Below is a small trained network, with its code and all its weights. Each question gives an input and a class and asks what happens when units are switched off, that is, made to give their printed mean instead of their output.

import numpy as np


def w(rows, s, z=0):
    codes = np.array(rows[::2]) - 128.0
    scale = np.full(codes.shape[1], s)
    scale[-1] = z or s
    return codes * scale


def f(y):
    return np.maximum(y, 0)


def log_softmax(a):
    a = a - a.max(-1, keepdims=True)
    return a - np.log(np.exp(a).sum(-1, keepdims=True))


def net(x, mask):
    res = np.array(x, float).reshape(1, 3) / 4 @ E
    y = f(res @ A[0][:, :-1].T + A[0][:, -1])
    res = res + np.where(mask, y, B[0][:, -1]) @ B[0][:, :-1]
    return log_softmax(res[-1] @ U[:, :-1].T + U[:, -1])


A, B = {}, {}
E = w([
[239,38,71,148,63,83,185,2,120],'x0',
[21,46,64,81,97,75,73,140,218],'x1',
[193,99,25,64,206,198,131,41,145],'x2',
],0.0097)
A[0] = w([
[104,159,226,166,63,53,184,164,91,107],'n0',
[139,99,92,141,195,207,104,113,176,38],'n1',
[91,200,138,116,223,146,135,158,97,87],'n2',
[168,202,134,199,151,166,196,122,78,43],'n3',
[98,97,136,65,139,85,96,121,202,255],'n4',
[121,120,174,114,213,182,74,196,151,66],'n5',
[42,188,183,94,234,148,134,135,137,169],'n6',
[157,71,105,152,84,84,212,85,100,51],'n7',
[172,164,93,83,236,255,130,79,153,120],'n8',
[179,73,97,77,194,207,154,146,146,47],'n9',
[138,164,174,146,187,201,235,105,65,159],'n10',
[206,95,125,185,63,106,190,85,124,126],'n11',
],0.0097,0.0093)
B[0] = w([
[179,193,191,196,76,88,54,60,155,230],'n0',
[150,74,130,158,127,68,49,121,181,163],'n1',
[152,94,128,129,153,67,169,195,70,189],'n2',
[7,126,21,122,135,88,92,156,212,188],'n3',
[101,179,87,198,128,190,200,89,139,251],'n4',
[138,99,112,90,156,35,175,187,103,187],'n5',
[115,86,151,132,190,96,135,105,89,235],'n6',
[129,72,122,88,192,62,115,188,103,201],'n7',
[177,168,143,141,107,138,6,75,118,233],'n8',
[139,137,140,163,92,54,76,153,131,176],'n9',
[57,147,68,155,122,175,227,54,174,223],'n10',
[153,109,129,152,186,76,165,166,71,234],'n11',
],0.011,0.014)
U = w([
[147,75,137,109,173,74,164,172,31,101],'0',
[164,184,178,157,68,103,10,99,149,99],'1',
[24,126,55,135,109,128,174,119,249,88],'2',
[176,184,172,143,141,229,217,62,40,249],'3',
[160,133,166,57,53,203,149,182,146,104],'4',
],0.012,0.018)

Each question gives the input, the list of numbers given to net, and the class t.
The units are the neurons (one row each of A and B). Each row of codes is followed by its name. A weight is (code - 128) times the scale printed after its matrix; where a second scale follows, it is the last column's (A, B and U).
mask holds one flag per neuron, in row order. A switched-off neuron (its flag False) gives its mean, the last column of its row in B, instead of its output. The means were averaged over made-up inputs and are rounded, as every weight is.
A unit's drop is (log p(t) with every unit on - log p(t) with that unit switched off) / (log p(t) with every unit on - log p(t) with every unit switched off).
The circuit of an input: a set's keep is (log p(t) with only the set's units on - log p(t) with every unit switched off) / (log p(t) with every unit on - log p(t) with every unit switched off). Starting from all 12 units, units are removed one at a time, each time the one whose removal leaves the highest keep (on an exact tie, the one counted first), for as long as the keep stays at least 0.8.
units of the circuit, in order: the units of the circuit, biggest drop first
most important unit: the unit with the biggest drop
k most important neurons: the k neurons with the biggest drops, biggest first
drop of u: that unit's drop, to one decimal
input [-3,0,-3], class 3: most important unit : n8
input [-3,1,2], class 3: 2 most important neurons : [n7 n3]
input [-2,-4,-1], class 2: units of the circuit, in order : [n3 n10]
input [1,3,0], class 3: 2 most important neurons : [n3 n10]
input [2,-3,-4], class 1: 2 most important neurons : [n0 n4]
input [-3,5,6], class 1: 3 most important neurons : [n8 n10 n3]
input [2,3,0], class 3: 3 most important neurons : [n3 n10 n1]
input [-1,-1,-2], class 3: 4 most important neurons : [n8 n3 n9 n1]
input [1,-5,5], class 1: 2 most important neurons : [n8 n4]
input [5,5,5], class 0: 3 most important neurons : [n0 n10 n3]
input [5,-7,-6], class 2: 3 most important neurons : [n3 n10 n8]
input [-8,-7,-8], class 0: 4 most important neurons : [n2 n5 n6 n8]
input [8,-5,6], class 0: 2 most important neurons : [n11 n7]
input [-2,-8,5], class 2: most important unit : n10
input [8,-6,-3], class 0: 2 most important neurons : [n11 n7]
input [7,-7,-2], class 0: 3 most important neurons : [n11 n7 n4]
input [0,6,-7], class 1: 2 most important neurons : [n0 n10]
input [-5,-5,8], class 1: drop of n8 : 2.1
input [8,-5,5], class 0: drop of n11 : 0.4
input [3,-8,4], class 2: most important unit : n3
input [3,-6,2], class 2: drop of n3 : 0.7
input [-3,-2,6], class 1: drop of n1 : 0.0
